Below are the code and all the weights of a small trained network. Each question names an input and a target symbol and asks about switching units off, where a switched-off unit gives its printed mean instead of its output.

import numpy as np


def w(rows, s, z=0):
    codes = np.array(rows[::2]) - 128.0
    scale = np.full(codes.shape[1], s)
    scale[-1] = z or s
    return codes * scale


def norm(h):
    return h / np.sqrt((h * h).mean(-1, keepdims=True) + 1e-5)


def f(y):
    return y / 2 * (1 + np.tanh(0.7978845608 * (y + 0.044715 * y**3)))


def softmax(a):
    e = np.exp(a - a.max(-1, keepdims=True))
    return e / e.sum(-1, keepdims=True)


def log_softmax(a):
    a = a - a.max(-1, keepdims=True)
    return a - np.log(np.exp(a).sum(-1, keepdims=True))


def net(x, mask):
    ids = ['αδεηλξσφ'.index(c) for c in x.split()]
    T = len(ids)
    res = E[ids] + P[:T]
    u = 0
    for l in range(2):
        q, k, v = (norm(res) @ M[l].T for M in (Q, K, V))
        z = softmax(np.where(np.tri(T) > 0, q @ k.T / 2**0.5, -1e9)) @ v
        res = res + np.where(mask[u], z, O[l][:, -1]) @ O[l][:, :-1]
        u += 1
        y = f(norm(res) @ A[l][:, :-1].T + A[l][:, -1])
        res = res + np.where(mask[u : u + 8], y, B[l][:, -1]) @ B[l][:, :-1]
        u += 8
    return log_softmax(norm(res)[-1] @ U[:, :-1].T + U[:, -1])


Q, K, V, O, A, B = {}, {}, {}, {}, {}, {}
E = w([
[139,99,127],'α',
[110,132,126],'δ',
[124,125,136],'ε',
[104,131,114],'η',
[15,58,203],'λ',
[105,128,120],'ξ',
[5,212,134],'σ',
[82,245,237],'φ',
],0.014)
P = w([
[82,94,115],'0',
[168,171,252],'1',
[158,191,220],'2',
[162,178,219],'3',
[184,145,253],'4',
[177,159,217],'5',
[187,91,209],'6',
[185,91,186],'7',
[207,115,200],'8',
[198,130,219],'9',
[198,88,169],'10',
[206,107,199],'11',
[200,85,169],'12',
[204,61,151],'13',
],0.0051)
Q[0] = w([
[255,225,47],'0.h0',
[179,146,193],'0.h0',
],0.0087)
K[0] = w([
[254,159,75],'0.h0',
[127,145,7],'0.h0',
],0.0084)
V[0] = w([
[47,164,60],'0.h0',
[191,148,2],'0.h0',
],0.0082)
O[0] = w([
[138,168,41,143],'0.h0',
[2,76,159,2],'0.h0',
],0.0091,0.0087)
A[0] = w([
[38,59,186,184],'0.n0',
[144,123,153,67],'0.n1',
[148,168,117,56],'0.n2',
[40,182,246,147],'0.n3',
[130,101,115,206],'0.n4',
[159,87,128,180],'0.n5',
[95,95,67,50],'0.n6',
[173,133,82,244],'0.n7',
],0.014,0.0011)
B[0] = w([
[162,151,46,142],'0.n0',
[90,123,136,153],'0.n1',
[135,89,151,205],'0.n2',
[164,253,69,189],'0.n3',
[105,131,135,122],'0.n4',
[103,170,116,170],'0.n5',
[100,104,190,109],'0.n6',
[118,107,185,255],'0.n7',
],0.017,0.0057)
Q[1] = w([
[63,125,200],'1.h0',
[207,124,252],'1.h0',
],0.019)
K[1] = w([
[55,173,65],'1.h0',
[4,2,68],'1.h0',
],0.016)
V[1] = w([
[4,110,60],'1.h0',
[182,101,59],'1.h0',
],0.018)
O[1] = w([
[106,118,6,5],'1.h0',
[193,185,154,86],'1.h0',
],0.017,0.011)
A[1] = w([
[153,21,158,3],'1.n0',
[22,244,207,138],'1.n1',
[71,74,137,155],'1.n2',
[149,185,204,150],'1.n3',
[88,251,80,147],'1.n4',
[82,161,216,78],'1.n5',
[153,141,147,131],'1.n6',
[138,123,135,104],'1.n7',
],0.015,0.0051)
B[1] = w([
[134,199,56,155],'1.n0',
[109,236,3,217],'1.n1',
[114,124,199,161],'1.n2',
[127,38,104,251],'1.n3',
[223,224,78,157],'1.n4',
[100,219,83,215],'1.n5',
[104,123,129,155],'1.n6',
[124,123,136,128],'1.n7',
],0.018,0.011)
U = w([
[236,207,55,159],'α',
[13,241,137,133],'δ',
[168,183,228,108],'ε',
[73,78,130,232],'η',
[238,49,196,154],'λ',
[52,77,203,100],'ξ',
[137,57,34,114],'σ',
[161,154,250,6],'φ',
],0.011,0.0023)

Each question gives the input, a string of symbols that net reads in full, and the target symbol t.
The units are the heads (2 rows each of Q, K, V and O) and the neurons (one row each of A and B). Each row of codes is followed by its name. A weight is (code - 128) times the scale printed after its matrix; where a second scale follows, it is the last column's (O, A, B and U).
mask holds one flag per unit, layer by layer, with each layer's heads first. A switched-off unit (its flag False) gives its mean, the last column of its rows in O or B, instead of its output. The means were averaged over made-up inputs and are rounded, as every weight is.
A unit's drop is (log p(t) with every unit on - log p(t) with that unit switched off) / (log p(t) with every unit on - log p(t) with every unit switched off).
The circuit of an input: a set's keep is (log p(t) with only the set's units on - log p(t) with every unit switched off) / (log p(t) with every unit on - log p(t) with every unit switched off). Starting from the 12 units with the biggest drops (on a tie, the unit counted first), units are removed one at a time, each time the one whose removal leaves the highest keep (on an exact tie, the one counted first), for as long as the keep stays at least 0.8.
units of the circuit, in order: the units of the circuit, biggest drop first
unit that matters most: the unit with the biggest drop
top k neurons: the k neurons with the biggest drops, biggest first
top k neurons in layer l: the k neurons of layer l with the biggest drops, biggest first
input ξ λ σ, target α: units of the circuit, in order => [1.n4; 0.h0; 1.h0]
input ε δ α ξ ε α λ α ε δ δ δ α, target ε: units of the circuit, in order => [1.h0; 0.n3]
input ε α δ α σ ε σ ξ σ σ ξ σ ξ α, target ε: units of the circuit, in order => [1.h0]
input σ δ η δ φ α δ δ σ ξ, target σ: units of the circuit, in order => [0.h0; 1.h0; 0.n3; 1.n1]
input λ δ ξ η δ δ σ η λ δ ε α δ ε, target λ: top 3 neurons => [0.n0; 1.n1; 0.n3]
input η α ε δ δ α φ η ε, target η: top 2 neurons => [0.n6; 1.n1]
input σ α ε δ λ λ ξ α δ α, target σ: units of the circuit, in order => [0.h0; 1.h0; 1.n1]
input ε δ δ δ δ, target ε: top 2 neurons in layer 1 => [1.n5; 1.n1]
input δ σ σ α η η, target δ: top 2 neurons => [0.n6; 0.n3]
input δ α α δ δ φ δ δ, target δ: top 2 neurons in layer 0 => [0.n6; 0.n3]
input ξ λ α δ φ, target α: top 2 neurons => [0.n3; 1.n4]
input λ δ ε α ε φ η σ η ε α, target λ: top 3 neurons => [0.n0; 1.n1; 0.n3]
input ξ ε δ σ δ α δ α δ ξ σ δ σ ε, target ξ: top 4 neurons in layer 1 => [1.n1; 1.n5; 1.n2; 1.n3]
input λ λ λ φ δ δ ε, target λ: top 2 neurons => [1.n1; 0.n3]
input δ ε δ σ ε, target δ: top 2 neurons => [0.n6; 1.n0]
input δ δ ξ δ α λ λ λ α ξ α η, target δ: top 2 neurons => [0.n3; 0.n6]
input φ α η α δ, target φ: units of the circuit, in order => [1.h0]
input δ α δ λ δ α, target δ: top 2 neurons in layer 1 => [1.n0; 1.n4]
input δ η α σ σ δ δ, target δ: top 2 neurons in layer 0 => [0.n6; 0.n7]
input σ α δ δ δ ξ φ σ η δ λ η, target σ: unit that matters most => 0.n7
input λ α η φ σ η ε δ ξ, target λ: top 3 neurons in layer 0 => [0.n0; 0.n3; 0.n7]
input σ α δ δ ε δ ε, target σ: top 2 neurons in layer 0 => [0.n3; 0.n7]
